Here is a tiny trained network, its code and every weight. The questions are about switching its units off for an input and a target symbol, where a switched-off unit gives its printed mean instead of its output.

import numpy as np


def w(rows, s, z=0):
    codes = np.array(rows[::2]) - 128.0
    scale = np.full(codes.shape[1], s)
    scale[-1] = z or s
    return codes * scale


def f(y):
    return y / 2 * (1 + np.tanh(0.7978845608 * (y + 0.044715 * y**3)))


def softmax(a):
    e = np.exp(a - a.max(-1, keepdims=True))
    return e / e.sum(-1, keepdims=True)


def log_softmax(a):
    a = a - a.max(-1, keepdims=True)
    return a - np.log(np.exp(a).sum(-1, keepdims=True))


def net(x, mask):
    ids = ['ΔΘΨβγζηλμξπστφω'.index(c) for c in x.split()]
    T = len(ids)
    res = E[ids] + P[:T]
    u = 0
    for l in range(2):
        q, k, v = (res @ M[l].T for M in (Q, K, V))
        z = softmax(np.where(np.tri(T) > 0, q @ k.T / 2**0.5, -1e9)) @ v
        res = res + np.where(mask[u], z, O[l][:, -1]) @ O[l][:, :-1]
        u += 1
        y = f(res @ A[l][:, :-1].T + A[l][:, -1])
        res = res + np.where(mask[u : u + 4], y, B[l][:, -1]) @ B[l][:, :-1]
        u += 4
    return log_softmax(res[-1] @ U[:, :-1].T + U[:, -1])


Q, K, V, O, A, B = {}, {}, {}, {}, {}, {}
E = w([
[12,11,10,252,183,31,148,76,110,73],'Δ',
[86,206,117,49,246,24,109,54,44,32],'Θ',
[243,42,177,109,129,107,22,217,2,178],'Ψ',
[157,130,193,66,67,206,114,144,159,28],'β',
[153,120,187,66,68,176,122,161,167,48],'γ',
[217,141,212,55,149,40,149,248,208,220],'ζ',
[211,248,1,250,58,203,12,15,138,30],'η',
[10,154,9,132,47,21,144,62,10,241],'λ',
[111,131,196,80,82,132,127,176,176,68],'μ',
[123,120,216,87,86,190,121,143,168,59],'ξ',
[80,243,128,229,243,243,233,222,31,197],'π',
[2,31,208,69,234,233,47,7,92,206],'σ',
[63,171,155,109,103,106,147,117,228,98],'τ',
[114,134,187,71,72,170,121,166,184,39],'φ',
[119,123,196,93,68,173,160,154,175,34],'ω',
],0.0054)
P = w([
[108,252,94,118,221,138,203,56,255,135],'0',
[44,215,116,183,207,104,106,132,190,104],'1',
[43,191,124,192,197,79,71,150,157,92],'2',
[58,159,137,201,196,90,66,158,150,93],'3',
[80,156,120,188,173,108,75,157,128,98],'4',
[75,127,138,168,166,99,85,149,106,104],'5',
[87,115,132,162,139,116,69,156,110,103],'6',
[108,105,133,160,127,138,72,147,100,114],'7',
[109,106,143,159,120,150,104,140,82,117],'8',
[113,90,138,137,110,148,79,135,80,124],'9',
[120,82,138,124,103,161,71,134,75,127],'10',
[136,78,125,128,95,157,79,123,77,121],'11',
[131,90,134,119,93,156,90,128,62,131],'12',
[134,107,98,116,80,131,112,156,86,117],'13',
],0.0046)
Q[0] = w([
[31,233,14,253,33,43,70,86,20,69],'L0H0',
[10,168,16,246,195,10,40,59,8,92],'L0H0',
],0.0052)
K[0] = w([
[124,12,173,94,145,219,8,40,10,118],'L0H0',
[221,8,169,163,31,239,2,71,8,103],'L0H0',
],0.0051)
V[0] = w([
[3,49,220,62,233,158,135,41,139,193],'L0H0',
[238,41,208,53,231,88,105,244,75,253],'L0H0',
],0.0049)
O[0] = w([
[156,70,154,62,204,239,18,35,202,232,155],'L0H0',
[198,163,235,254,152,58,93,117,73,245,4],'L0H0',
],0.0046,0.0031)
A[0] = w([
[12,31,63,99,188,143,211,148,26,153,189],'L0N0',
[198,83,130,223,126,4,121,177,34,246,196],'L0N1',
[57,56,161,242,196,99,20,48,77,232,255],'L0N2',
[139,49,232,3,95,183,102,225,172,45,227],'L0N3',
],0.005,0.0036)
B[0] = w([
[4,28,84,43,224,154,233,190,66,209,203],'L0N0',
[137,38,156,142,62,194,15,249,18,3,155],'L0N1',
[116,75,210,54,112,221,44,164,131,64,253],'L0N2',
[243,97,247,146,70,36,240,199,178,51,248],'L0N3',
],0.0042,0.0038)
Q[1] = w([
[82,191,186,130,204,91,217,42,190,196],'L1H0',
[2,4,208,34,140,98,204,207,24,177],'L1H0',
],0.0047)
K[1] = w([
[38,171,17,125,219,187,70,48,197,77],'L1H0',
[253,165,102,251,50,182,24,61,195,151],'L1H0',
],0.0051)
V[1] = w([
[252,160,153,149,132,119,54,57,198,130],'L1H0',
[173,26,204,31,107,28,253,230,140,138],'L1H0',
],0.0047)
O[1] = w([
[104,147,120,209,38,68,28,202,65,3,1],'L1H0',
[234,3,183,100,175,35,206,167,25,222,86],'L1H0',
],0.0043,0.00054)
A[1] = w([
[134,141,237,158,103,180,153,204,237,76,254],'L1N0',
[92,173,198,53,196,43,96,135,191,49,173],'L1N1',
[121,237,108,52,215,135,144,187,183,255,249],'L1N2',
[65,63,101,63,27,23,213,213,75,147,159],'L1N3',
],0.005,0.0032)
B[1] = w([
[197,166,246,203,11,72,207,206,199,212,253],'L1N0',
[168,175,240,113,203,19,151,36,167,59,208],'L1N1',
[44,255,190,39,126,90,254,71,125,248,165],'L1N2',
[112,31,22,202,7,132,15,158,83,52,190],'L1N3',
],0.0045,0.0052)
U = w([
[127,6,47,110,242,132,230,90,213,185,46],'Δ',
[150,237,158,53,253,46,119,23,42,27,177],'Θ',
[244,49,231,240,63,110,81,250,17,57,112],'Ψ',
[91,65,56,131,137,90,107,147,101,135,86],'β',
[98,57,61,132,130,98,107,118,83,139,103],'γ',
[83,52,74,171,135,91,89,88,58,137,180],'ζ',
[48,216,2,253,11,183,14,53,195,4,243],'η',
[91,137,81,16,48,92,187,25,76,240,77],'λ',
[170,162,113,121,148,133,139,123,102,126,17],'μ',
[93,77,82,140,126,111,105,140,97,140,35],'ξ',
[91,252,147,203,229,249,230,234,41,216,132],'π',
[56,14,201,14,157,235,36,65,201,191,93],'σ',
[191,206,244,196,46,25,220,128,250,170,248],'τ',
[170,148,125,102,145,137,127,118,99,126,18],'φ',
[154,139,107,107,162,136,135,127,95,133,3],'ω',
],0.0051,0.0043)

Each question gives the input, a string of symbols that net reads in full, and the target symbol t.
The units are the heads (2 rows each of Q, K, V and O) and the neurons (one row each of A and B). Each row of codes is followed by its name. A weight is (code - 128) times the scale printed after its matrix; where a second scale follows, it is the last column's (O, A, B and U).
mask holds one flag per unit, layer by layer, with each layer's heads first. A switched-off unit (its flag False) gives its mean, the last column of its rows in O or B, instead of its output. The means were averaged over made-up inputs and are rounded, as every weight is.
A unit's drop is (log p(t) with every unit on - log p(t) with that unit switched off) / (log p(t) with every unit on - log p(t) with every unit switched off).
The circuit of an input: a set's keep is (log p(t) with only the set's units on - log p(t) with every unit switched off) / (log p(t) with every unit on - log p(t) with every unit switched off). Starting from all 10 units, units are removed one at a time, each time the one whose removal leaves the highest keep (on an exact tie, the one counted first), for as long as the keep stays at least 0.8.
circuit, biggest first: the units of the circuit, biggest drop first
unit that matters most: the unit with the biggest drop
k most important neurons: the k neurons with the biggest drops, biggest first
top k neurons in layer l: the k neurons of layer l with the biggest drops, biggest first
input Θ Θ φ ζ Θ λ ω γ ζ ζ φ, target Ψ: circuit, biggest first : [L1H0; L0N3]
input σ γ η ω Θ μ, target τ: 4 most important neurons : [L1N0; L0N3; L0N1; L1N1]
input η φ β η Θ η σ σ ξ, target τ: top neuron in layer 1 : [L1N0]
input ξ τ η ξ Θ η φ, target τ: circuit, biggest first : [L1N0; L0N3]
input τ σ τ Θ ζ φ η τ τ σ λ, target σ: circuit, biggest first : [L0H0; L0N2]
input Δ τ Θ γ, target τ: circuit, biggest first : [L0N3; L1N0]
input σ μ η τ Θ ω, target τ: circuit, biggest first : [L1N0; L0N3]
input ζ γ Δ Θ ζ, target Ψ: circuit, biggest first : [L0N1; L0H0; L1H0]
input η λ π μ ξ φ φ η σ λ, target σ: 3 most important neurons : [L0N2; L0N3; L1N0]
input η ζ φ ξ η ω γ π ζ Θ η γ ζ φ, target Ψ: circuit, biggest first : [L1H0; L1N3; L0N3]
input η γ σ η ζ η τ σ, target η: circuit, biggest first : [L1H0; L0N0]
input π Δ λ, target λ: circuit, biggest first : [L1N2; L1H0; L0N0]
input Δ β γ τ η γ γ μ β γ, target Ψ: 2 most important neurons : [L0N3; L1N3]
input Θ φ Ψ ξ σ ω η Δ, target η: circuit, biggest first : [L1H0; L0N0; L0N3]
input Θ π Θ λ μ Δ ω, target τ: 3 most important neurons : [L0N3; L1N0; L0N1]
input η φ μ β σ η σ ζ ζ η τ ζ β β, target Ψ: unit that matters most : L1H0
input τ γ σ μ γ μ ζ Θ ζ η μ, target Ψ: 4 most important neurons : [L0N3; L1N3; L1N2; L0N0]
input γ Ψ τ Δ, target Ψ: 3 most important neurons : [L0N1; L0N2; L1N2]
input σ ζ τ φ η ζ ζ ζ π ξ γ ξ, target Ψ: 2 most important neurons : [L1N2; L0N3]
input ζ σ ω η Θ η η Ψ Ψ Θ Θ ω λ, target Ψ: top 2 neurons in layer 1 : [L1N3; L1N2]
input Θ σ η σ, target η: 2 most important neurons : [L0N0; L0N3]
input Ψ σ Ψ Δ λ σ Ψ ζ Ψ ζ γ β ζ γ, target Ψ: most important neuron : [L1N2]
